Below are the code and all the weights of a small trained network. Each question names an input and a target symbol and asks about switching units off, where a switched-off unit gives its printed mean instead of its output.

import numpy as np


def w(rows, s, z=0):
    codes = np.array(rows[::2]) - 128.0
    scale = np.full(codes.shape[1], s)
    scale[-1] = z or s
    return codes * scale


def f(y):
    return np.maximum(y, 0)


def softmax(a):
    e = np.exp(a - a.max(-1, keepdims=True))
    return e / e.sum(-1, keepdims=True)


def log_softmax(a):
    a = a - a.max(-1, keepdims=True)
    return a - np.log(np.exp(a).sum(-1, keepdims=True))


def net(x, mask):
    ids = ['αβζξψω'.index(c) for c in x.split()]
    T = len(ids)
    res = E[ids] + P[:T]
    u = 0
    for l in range(3):
        q, k, v = (res @ M[l].T for M in (Q, K, V))
        z = softmax(np.where(np.tri(T) > 0, q @ k.T / 2**0.5, -1e9)) @ v
        res = res + np.where(mask[u], z, O[l][:, -1]) @ O[l][:, :-1]
        u += 1
        y = f(res @ A[l][:, :-1].T + A[l][:, -1])
        res = res + np.where(mask[u : u + 16], y, B[l][:, -1]) @ B[l][:, :-1]
        u += 16
    return log_softmax(res[-1] @ U[:, :-1].T + U[:, -1])


Q, K, V, O, A, B = {}, {}, {}, {}, {}, {}
E = w([
[210,127,206,173,113],'α',
[179,253,97,98,120],'β',
[83,134,94,38,178],'ζ',
[151,97,190,158,155],'ξ',
[119,86,168,86,15],'ψ',
[120,16,156,131,192],'ω',
],0.014)
P = w([
[92,186,178,88,159],'0',
[143,130,104,104,169],'1',
[169,129,186,45,151],'2',
[88,160,152,121,153],'3',
[136,109,73,128,137],'4',
[199,97,171,47,151],'5',
[90,135,143,149,138],'6',
[125,94,66,148,122],'7',
[225,73,159,50,153],'8',
[87,121,142,173,124],'9',
[112,81,66,164,108],'10',
[253,47,146,46,143],'11',
[94,113,142,177,128],'12',
[110,74,64,173,102],'13',
],0.016)
Q[0] = w([
[2,10,98,10,237],'0.h0',
[170,70,173,170,105],'0.h0',
],0.0062)
K[0] = w([
[1,12,113,37,205],'0.h0',
[168,77,179,202,111],'0.h0',
],0.0065)
V[0] = w([
[106,76,175,158,94],'0.h0',
[89,100,74,92,1],'0.h0',
],0.0076)
O[0] = w([
[96,225,96,115,200,2],'0.h0',
[54,133,117,3,75,20],'0.h0',
],0.0066,0.00037)
A[0] = w([
[132,72,174,194,87,118],'0.n0',
[131,96,73,195,182,123],'0.n1',
[84,198,180,168,91,143],'0.n2',
[75,145,179,180,161,111],'0.n3',
[84,171,41,38,112,138],'0.n4',
[156,148,181,201,123,120],'0.n5',
[42,192,166,112,171,86],'0.n6',
[201,107,216,139,115,157],'0.n7',
[77,164,86,121,43,57],'0.n8',
[9,127,159,113,103,139],'0.n9',
[86,250,125,101,197,2],'0.n10',
[154,188,55,235,209,122],'0.n11',
[89,234,52,78,208,47],'0.n12',
[89,186,190,207,112,60],'0.n13',
[131,150,2,124,91,88],'0.n14',
[154,87,142,53,73,122],'0.n15',
],0.009,0.0085)
B[0] = w([
[92,140,137,100,124,181],'0.n0',
[137,101,101,161,123,152],'0.n1',
[126,127,181,70,125,170],'0.n2',
[87,91,94,90,151,143],'0.n3',
[170,160,131,203,110,198],'0.n4',
[142,124,89,103,88,168],'0.n5',
[118,111,127,152,181,142],'0.n6',
[100,129,83,74,160,255],'0.n7',
[143,95,102,200,166,159],'0.n8',
[97,174,178,155,149,199],'0.n9',
[154,87,120,255,202,132],'0.n10',
[136,157,151,156,78,167],'0.n11',
[101,250,145,165,211,139],'0.n12',
[124,64,104,77,147,140],'0.n13',
[137,80,160,203,145,154],'0.n14',
[196,125,156,156,150,254],'0.n15',
],0.01,0.0074)
Q[1] = w([
[236,54,33,126,248],'1.h0',
[96,149,96,137,55],'1.h0',
],0.012)
K[1] = w([
[2,147,72,173,56],'1.h0',
[199,199,133,89,186],'1.h0',
],0.0088)
V[1] = w([
[156,237,12,101,194],'1.h0',
[92,76,119,126,253],'1.h0',
],0.0064)
O[1] = w([
[195,107,43,135,224,1],'1.h0',
[186,143,254,162,223,194],'1.h0',
],0.0066,0.00084)
A[1] = w([
[70,165,177,145,158,106],'1.n0',
[177,83,101,207,74,48],'1.n1',
[117,86,133,3,149,120],'1.n2',
[159,63,155,49,129,160],'1.n3',
[135,71,147,31,125,240],'1.n4',
[148,4,108,158,126,27],'1.n5',
[163,125,20,117,171,77],'1.n6',
[186,133,134,124,112,167],'1.n7',
[151,192,181,156,99,141],'1.n8',
[194,102,130,179,94,115],'1.n9',
[110,152,162,21,82,54],'1.n10',
[96,77,151,172,214,24],'1.n11',
[73,82,113,57,194,2],'1.n12',
[133,197,175,108,159,50],'1.n13',
[111,164,177,96,117,160],'1.n14',
[94,53,131,210,130,123],'1.n15',
],0.011,0.0084)
B[1] = w([
[81,73,78,163,115,162],'1.n0',
[106,134,206,78,65,166],'1.n1',
[111,114,214,43,22,203],'1.n2',
[154,149,80,153,180,219],'1.n3',
[114,183,63,195,211,247],'1.n4',
[11,180,79,96,169,151],'1.n5',
[205,24,200,213,115,148],'1.n6',
[111,142,122,155,72,195],'1.n7',
[111,143,74,107,182,188],'1.n8',
[50,143,157,102,125,176],'1.n9',
[185,176,114,93,41,174],'1.n10',
[98,149,144,112,1,148],'1.n11',
[188,56,152,68,129,140],'1.n12',
[133,95,192,141,111,157],'1.n13',
[158,176,122,70,150,182],'1.n14',
[233,120,103,96,78,170],'1.n15',
],0.009,0.013)
Q[2] = w([
[22,205,176,130,100],'2.h0',
[131,2,70,240,40],'2.h0',
],0.0042)
K[2] = w([
[4,175,213,133,19],'2.h0',
[205,204,217,171,245],'2.h0',
],0.0032)
V[2] = w([
[165,88,166,126,165],'2.h0',
[59,33,1,87,76],'2.h0',
],0.0041)
O[2] = w([
[90,175,146,140,87,105],'2.h0',
[151,194,255,114,154,2],'2.h0',
],0.0096,0.0045)
A[2] = w([
[178,126,169,121,179,17],'2.n0',
[101,40,164,68,108,178],'2.n1',
[60,202,117,196,133,142],'2.n2',
[174,155,87,110,134,112],'2.n3',
[110,117,86,236,183,143],'2.n4',
[39,65,160,185,178,159],'2.n5',
[107,41,194,112,63,39],'2.n6',
[169,173,174,127,62,1],'2.n7',
[114,71,114,233,144,50],'2.n8',
[91,177,101,150,226,121],'2.n9',
[114,136,96,200,84,24],'2.n10',
[176,72,140,156,112,188],'2.n11',
[80,176,172,179,166,124],'2.n12',
[65,67,133,85,202,81],'2.n13',
[135,184,247,133,158,45],'2.n14',
[98,174,137,46,147,106],'2.n15',
],0.012,0.0097)
B[2] = w([
[52,143,197,126,189,143],'2.n0',
[136,160,172,184,148,193],'2.n1',
[65,79,143,125,142,199],'2.n2',
[130,95,185,114,125,254],'2.n3',
[164,86,81,163,197,205],'2.n4',
[183,149,151,70,105,163],'2.n5',
[252,79,164,153,178,175],'2.n6',
[92,110,115,135,179,182],'2.n7',
[65,212,145,56,106,156],'2.n8',
[132,155,167,108,64,206],'2.n9',
[179,171,135,82,173,157],'2.n10',
[47,81,158,144,83,196],'2.n11',
[192,54,110,92,132,159],'2.n12',
[130,230,205,217,139,150],'2.n13',
[100,130,142,249,110,148],'2.n14',
[137,156,71,181,118,237],'2.n15',
],0.012,0.0082)
U = w([
[130,61,52,200,241,172],'α',
[98,104,180,61,179,92],'β',
[158,71,158,177,36,77],'ζ',
[107,159,145,185,176,25],'ξ',
[1,128,130,134,50,254],'ψ',
[209,151,98,95,129,115],'ω',
],0.0086,0.0056)

Each question gives the input, a string of symbols that net reads in full, and the target symbol t.
The units are the heads (2 rows each of Q, K, V and O) and the neurons (one row each of A and B). Each row of codes is followed by its name. A weight is (code - 128) times the scale printed after its matrix; where a second scale follows, it is the last column's (O, A, B and U).
mask holds one flag per unit, layer by layer, with each layer's heads first. A switched-off unit (its flag False) gives its mean, the last column of its rows in O or B, instead of its output. The means were averaged over made-up inputs and are rounded, as every weight is.
A unit's drop is (log p(t) with every unit on - log p(t) with that unit switched off) / (log p(t) with every unit on - log p(t) with every unit switched off).
The circuit of an input: a set's keep is (log p(t) with only the set's units on - log p(t) with every unit switched off) / (log p(t) with every unit on - log p(t) with every unit switched off). Starting from the 12 units with the biggest drops (on a tie, the unit counted first), units are removed one at a time, each time the one whose removal leaves the highest keep (on an exact tie, the one counted first), for as long as the keep stays at least 0.8.
units of the circuit, in order: the units of the circuit, biggest drop first
most important unit: the unit with the biggest drop
top k neurons: the k neurons with the biggest drops, biggest first
top k neurons in layer l: the k neurons of layer l with the biggest drops, biggest first
input ω ψ ψ ψ α ψ ψ ψ ψ ξ α ξ, target β: units of the circuit, in order	[1.n2 0.n7]
input β ψ ψ β ψ ζ ξ, target ξ: top 3 neurons in layer 1	[1.n12 1.n7 1.n2]
input ψ β ψ α β β, target ζ: top 3 neurons in layer 0	[0.n15 0.n7 0.n2]
input α ψ ψ ζ ψ α β ψ ψ ω β ζ, target ξ: top 2 neurons	[0.n15 2.n14]
input α ψ ψ ψ α, target ψ: top 2 neurons in layer 1	[1.n4 1.n3]
input ω ψ β ψ ζ ψ ψ β β β β β β, target α: units of the circuit, in order	[1.n2 2.n4]
input ψ β ψ ψ ψ, target ζ: top 2 neurons in layer 1	[1.n4 1.n1]
input ψ β ξ β β ζ α ψ β ψ ψ β ω, target ζ: top 4 neurons	[1.n15 1.n11 0.n15 1.n3]
input ψ β ψ ψ ψ ψ β ω α, target ξ: units of the circuit, in order	[0.n15 1.h0 2.n14 2.n0]
input ψ ψ ψ β ξ ψ β ζ α, target α: most important unit	1.n4
input ψ ψ β ζ, target β: top 3 neurons in layer 0	[0.n12 0.n6 0.n10]
input ψ β α ψ β, target ψ: top 3 neurons	[1.n4 1.n2 1.n1]
input α ψ ψ ζ α β ψ ζ, target ψ: top 3 neurons	[1.n4 1.n2 0.n4]
input ψ ψ ψ β β ψ α α ζ, target α: top 2 neurons	[1.n4 0.n15]
input ψ ψ ψ ψ ω ψ ψ ω ψ ω ψ ψ, target ξ: most important unit	0.n15
input α ψ ψ ξ, target ξ: top 3 neurons	[2.n13 1.n12 0.n3]
input β α ψ β ζ ω α ζ ψ β ζ, target ζ: top 2 neurons	[1.n4 0.n4]
input ξ ω ψ ψ ψ β β α ψ ψ ξ, target ψ: top 3 neurons in layer 1	[1.n3 1.n4 1.n8]
input ψ ξ ζ ψ β, target α: top 3 neurons in layer 0	[0.n12 0.n15 0.n2]
input α ζ ψ ψ ζ, target ψ: top 3 neurons in layer 2	[2.n11 2.n6 2.n8]
input ψ ψ ψ ψ ψ ω ψ ζ ζ ψ, target β: top 2 neurons in layer 1	[1.n0 1.n2]
input ψ α ψ α ψ ζ ω ψ β, target ξ: top 2 neurons	[0.n15 2.n14]
input α ψ ζ ψ ψ ψ ψ ω ψ α ξ β, target β: top 3 neurons in layer 0	[0.n15 0.n7 0.n9]
input ζ β β ψ ψ ψ, target ω: top neuron	[1.n3]
input ψ β ψ ξ α β, target β: top 3 neurons in layer 2	[2.n0 2.n3 2.n15]
input ψ ψ ψ ψ α ψ ψ ψ ψ α, target ω: top 2 neurons in layer 0	[0.n2 0.n13]
input ζ ψ β β β α, target ζ: top 2 neurons	[1.n2 0.n7]
input β ζ ξ ψ β ζ ζ β ζ, target α: top 3 neurons	[0.n15 0.n2 1.n4]
